Below is a small trained network, with its code and all its weights. Each question gives an input and a class and asks what happens when units are switched off, that is, made to give their printed mean instead of their output.

import numpy as np


def w(rows, s, z=0):
    codes = np.array(rows[::2]) - 128.0
    scale = np.full(codes.shape[1], s)
    scale[-1] = z or s
    return codes * scale


def f(y):
    return np.maximum(y, 0)


def log_softmax(a):
    a = a - a.max(-1, keepdims=True)
    return a - np.log(np.exp(a).sum(-1, keepdims=True))


def net(x, mask):
    res = np.array(x, float).reshape(1, 6) / 4 @ E
    y = f(res @ A[0][:, :-1].T + A[0][:, -1])
    res = res + np.where(mask, y, B[0][:, -1]) @ B[0][:, :-1]
    return log_softmax(res[-1] @ U[:, :-1].T + U[:, -1])


A, B = {}, {}
E = w([
[124,59,128,22],'x0',
[156,154,106,44],'x1',
[87,71,160,150],'x2',
[240,162,250,137],'x3',
[99,253,98,70],'x4',
[208,127,75,123],'x5',
],0.0058)
A[0] = w([
[87,85,139,112,74],'N1',
[140,205,151,190,128],'N2',
[145,147,114,86,149],'N3',
[86,95,150,131,107],'N4',
[118,125,96,125,113],'N5',
[163,128,161,66,155],'N6',
[75,94,177,118,169],'N7',
[153,100,116,44,11],'N8',
[133,216,176,53,49],'N9',
[217,117,173,169,83],'N10',
[137,196,148,107,58],'N11',
[117,170,90,87,52],'N12',
[113,181,136,245,2],'N13',
[138,120,124,86,55],'N14',
[111,139,27,123,103],'N15',
[133,105,111,80,88],'N16',
[149,91,99,143,120],'N17',
[82,116,171,161,185],'N18',
[54,125,62,76,104],'N19',
[78,175,124,129,39],'N20',
[102,119,122,102,56],'N21',
[134,96,120,71,78],'N22',
[156,133,149,34,130],'N23',
[225,110,174,166,74],'N24',
[109,115,151,97,167],'N25',
[74,187,191,170,162],'N26',
[63,82,157,95,97],'N27',
[115,163,155,71,49],'N28',
[183,110,49,135,43],'N29',
[100,173,85,114,39],'N30',
[225,117,173,155,88],'N31',
[138,192,162,178,154],'N32',
[167,108,146,37,20],'N33',
[177,122,146,141,104],'N34',
],0.013,0.0057)
B[0] = w([
[157,88,150,131,169],'N1',
[65,83,133,142,233],'N2',
[124,172,122,146,195],'N3',
[160,101,150,125,172],'N4',
[136,117,103,112,158],'N5',
[133,171,189,127,223],'N6',
[150,118,181,91,222],'N7',
[169,196,158,123,171],'N8',
[23,174,101,146,225],'N9',
[161,108,153,196,225],'N10',
[66,160,142,142,178],'N11',
[144,142,98,178,181],'N12',
[110,2,91,140,195],'N13',
[142,158,141,126,144],'N14',
[153,108,39,78,223],'N15',
[150,164,124,128,169],'N16',
[105,145,131,100,164],'N17',
[153,105,171,89,223],'N18',
[212,119,98,173,255],'N19',
[176,89,142,143,164],'N20',
[127,113,124,156,143],'N21',
[145,176,126,122,174],'N22',
[92,183,172,139,232],'N23',
[159,109,171,200,227],'N24',
[148,144,151,100,194],'N25',
[79,66,119,109,243],'N26',
[127,97,172,112,201],'N27',
[79,143,114,112,167],'N28',
[73,154,74,99,156],'N29',
[140,122,89,174,174],'N30',
[155,114,143,198,230],'N31',
[85,77,127,160,234],'N32',
[129,184,179,94,183],'N33',
[142,123,125,157,174],'N34',
],0.036,0.0057)
U = w([
[179,93,142,80,215],'0',
[157,65,150,93,196],'1',
[166,230,106,121,90],'2',
[156,143,2,60,117],'3',
[159,120,115,248,163],'4',
[99,54,102,149,1],'5',
[47,156,80,182,106],'6',
[217,127,10,146,133],'7',
],0.0069,0.0047)

Each question gives the input, the list of numbers given to net, and the class t.
The units are the neurons (one row each of A and B). Each row of codes is followed by its name. A weight is (code - 128) times the scale printed after its matrix; where a second scale follows, it is the last column's (A, B and U).
mask holds one flag per neuron, in row order. A switched-off neuron (its flag False) gives its mean, the last column of its row in B, instead of its output. The means were averaged over made-up inputs and are rounded, as every weight is.
A unit's drop is (log p(t) with every unit on - log p(t) with that unit switched off) / (log p(t) with every unit on - log p(t) with every unit switched off).
The circuit of an input: a set's keep is (log p(t) with only the set's units on - log p(t) with every unit switched off) / (log p(t) with every unit on - log p(t) with every unit switched off). Starting from the 12 units with the biggest drops (on a tie, the unit counted first), units are removed one at a time, each time the one whose removal leaves the highest keep (on an exact tie, the one counted first), for as long as the keep stays at least 0.8.
circuit, biggest first: the units of the circuit, biggest drop first
k most important neurons: the k neurons with the biggest drops, biggest first
drop when u is switched off: that unit's drop, to one decimal
input [-2,8,-3,-5,7,-1], class 7: circuit, biggest first	[N15]
input [-8,2,-3,5,6,1], class 6: 2 most important neurons	[N9 N11]
input [5,1,-8,-6,6,6], class 7: 3 most important neurons	[N15 N19 N12]
input [1,3,5,-2,6,5], class 7: 2 most important neurons	[N19 N15]
input [-8,-7,0,7,-5,-7], class 5: 2 most important neurons	[N13 N26]
input [-4,7,-3,-1,-7,-3], class 0: 2 most important neurons	[N9 N19]
input [-7,-8,6,-2,-3,-7], class 5: 2 most important neurons	[N13 N26]
input [4,5,4,-5,4,-6], class 7: drop when N19 is switched off	0.6
input [7,5,4,0,-2,-6], class 0: drop when N10 is switched off	0.0
input [-7,4,3,-5,2,-7], class 5: drop when N6 is switched off	0.1
input [-2,-8,0,2,-5,-6], class 5: 2 most important neurons	[N13 N26]
input [8,-7,0,-2,6,0], class 7: drop when N19 is switched off	0.4
